Here is a tiny trained network, its code and every weight. The questions are about switching its units off for an input and a class, where a switched-off unit gives its printed mean instead of its output.

import numpy as np


def w(rows, s, z=0):
    codes = np.array(rows[::2]) - 128.0
    scale = np.full(codes.shape[1], s)
    scale[-1] = z or s
    return codes * scale


def f(y):
    return y / 2 * (1 + np.tanh(0.7978845608 * (y + 0.044715 * y**3)))


def log_softmax(a):
    a = a - a.max(-1, keepdims=True)
    return a - np.log(np.exp(a).sum(-1, keepdims=True))


def net(x, mask):
    res = np.array(x, float).reshape(1, 5) / 4 @ E
    y = f(res @ A[0][:, :-1].T + A[0][:, -1])
    res = res + np.where(mask, y, B[0][:, -1]) @ B[0][:, :-1]
    return log_softmax(res[-1] @ U[:, :-1].T + U[:, -1])


A, B = {}, {}
E = w([
[125,36,134,133,29,140,121,138,113,113,115],'x0',
[82,126,135,143,137,178,246,135,154,151,112],'x1',
[77,163,96,35,95,182,102,92,198,132,163],'x2',
[217,99,134,35,157,122,166,182,153,112,112],'x3',
[197,159,30,172,68,95,164,80,122,118,187],'x4',
],0.012)
A[0] = w([
[95,169,95,45,79,149,111,104,166,125,151,78],'neuron 0',
[57,156,125,188,115,128,86,115,133,128,125,31],'neuron 1',
[113,85,173,149,173,122,113,147,112,129,108,78],'neuron 2',
[140,57,128,111,59,124,79,132,124,131,132,69],'neuron 3',
[212,98,128,39,156,125,157,151,147,124,117,1],'neuron 4',
[144,221,113,122,222,118,116,122,131,135,141,113],'neuron 5',
[97,163,118,124,163,136,215,130,135,127,136,58],'neuron 6',
[102,71,135,128,73,140,185,134,130,128,121,105],'neuron 7',
[78,114,157,67,147,147,95,120,141,135,113,103],'neuron 8',
[188,111,133,191,152,114,133,125,125,123,130,132],'neuron 9',
[179,149,120,114,145,103,2,127,115,121,140,51],'neuron 10',
[190,174,64,137,68,123,161,97,133,133,144,80],'neuron 11',
],0.019,0.0057)
B[0] = w([
[181,95,134,186,154,68,166,167,22,176,64,236],'neuron 0',
[59,143,133,133,107,158,95,59,50,153,213,193],'neuron 1',
[148,117,93,114,129,101,171,226,131,72,187,201],'neuron 2',
[207,185,130,119,143,130,60,65,172,69,76,212],'neuron 3',
[32,150,128,174,99,152,88,52,53,161,203,233],'neuron 4',
[212,162,130,111,110,121,9,93,159,50,75,244],'neuron 5',
[128,108,139,118,120,174,187,71,199,170,55,186],'neuron 6',
[171,166,136,111,142,154,91,62,189,126,44,185],'neuron 7',
[129,122,103,110,131,111,160,237,165,49,214,212],'neuron 8',
[152,109,124,147,147,91,149,179,42,167,84,196],'neuron 9',
[90,110,142,121,129,197,236,90,207,191,59,249],'neuron 10',
[88,116,131,87,142,132,145,243,180,35,237,231],'neuron 11',
],0.014,0.021)
U = w([
[193,198,133,98,142,143,38,84,172,49,62,120],'0',
[88,118,103,82,159,123,171,232,170,51,191,95],'1',
[3,161,131,163,86,163,91,35,41,137,190,141],'2',
[90,115,153,102,144,202,241,79,222,147,36,140],'3',
[171,103,127,177,204,74,165,204,2,129,44,122],'4',
[100,143,129,108,148,140,120,146,129,101,106,247],'5',
[121,100,128,52,100,44,98,129,195,183,122,100],'6',
[99,67,123,80,117,64,86,93,195,186,137,97],'7',
],0.0086,0.016)

Each question gives the input, the list of numbers given to net, and the class t.
The units are the neurons (one row each of A and B). Each row of codes is followed by its name. A weight is (code - 128) times the scale printed after its matrix; where a second scale follows, it is the last column's (A, B and U).
mask holds one flag per neuron, in row order. A switched-off neuron (its flag False) gives its mean, the last column of its row in B, instead of its output. The means were averaged over made-up inputs and are rounded, as every weight is.
A unit's drop is (log p(t) with every unit on - log p(t) with that unit switched off) / (log p(t) with every unit on - log p(t) with every unit switched off).
The circuit of an input: a set's keep is (log p(t) with only the set's units on - log p(t) with every unit switched off) / (log p(t) with every unit on - log p(t) with every unit switched off). Starting from all 12 units, units are removed one at a time, each time the one whose removal leaves the highest keep (on an exact tie, the one counted first), for as long as the keep stays at least 0.8.
circuit, biggest first: the units of the circuit, biggest drop first
most important unit: the unit with the biggest drop
k most important neurons: the k neurons with the biggest drops, biggest first
drop when u is switched off: that unit's drop, to one decimal
input [-7,-4,6,8,0], class 2: circuit, biggest first => (neuron 4)
input [2,8,5,1,-8], class 1: 2 most important neurons => (neuron 8; neuron 10)
input [-7,8,2,-7,-8], class 1: 3 most important neurons => (neuron 8; neuron 10; neuron 3)
input [-7,2,8,5,5], class 4: 2 most important neurons => (neuron 0; neuron 3)
input [-5,-6,-2,6,-6], class 1: 2 most important neurons => (neuron 2; neuron 8)
input [3,-2,1,-4,-1], class 2: 2 most important neurons => (neuron 5; neuron 1)
input [1,-5,2,0,-4], class 3: 3 most important neurons => (neuron 10; neuron 11; neuron 5)
input [-6,6,1,5,-5], class 0: 2 most important neurons => (neuron 5; neuron 10)
input [8,8,4,-7,8], class 0: 3 most important neurons => (neuron 7; neuron 10; neuron 8)
input [6,6,3,7,-4], class 2: 2 most important neurons => (neuron 4; neuron 5)
input [4,8,-1,8,7], class 2: 3 most important neurons => (neuron 4; neuron 10; neuron 8)
input [1,6,-6,3,-2], class 3: 3 most important neurons => (neuron 0; neuron 6; neuron 7)
input [7,4,8,5,3], class 4: drop when neuron 0 is switched off => 2.9
input [6,2,7,1,4], class 4: drop when neuron 5 is switched off => 0.8
input [8,-1,-7,0,3], class 0: most important unit => neuron 3
input [7,6,-1,0,-2], class 0: drop when neuron 7 is switched off => 0.1
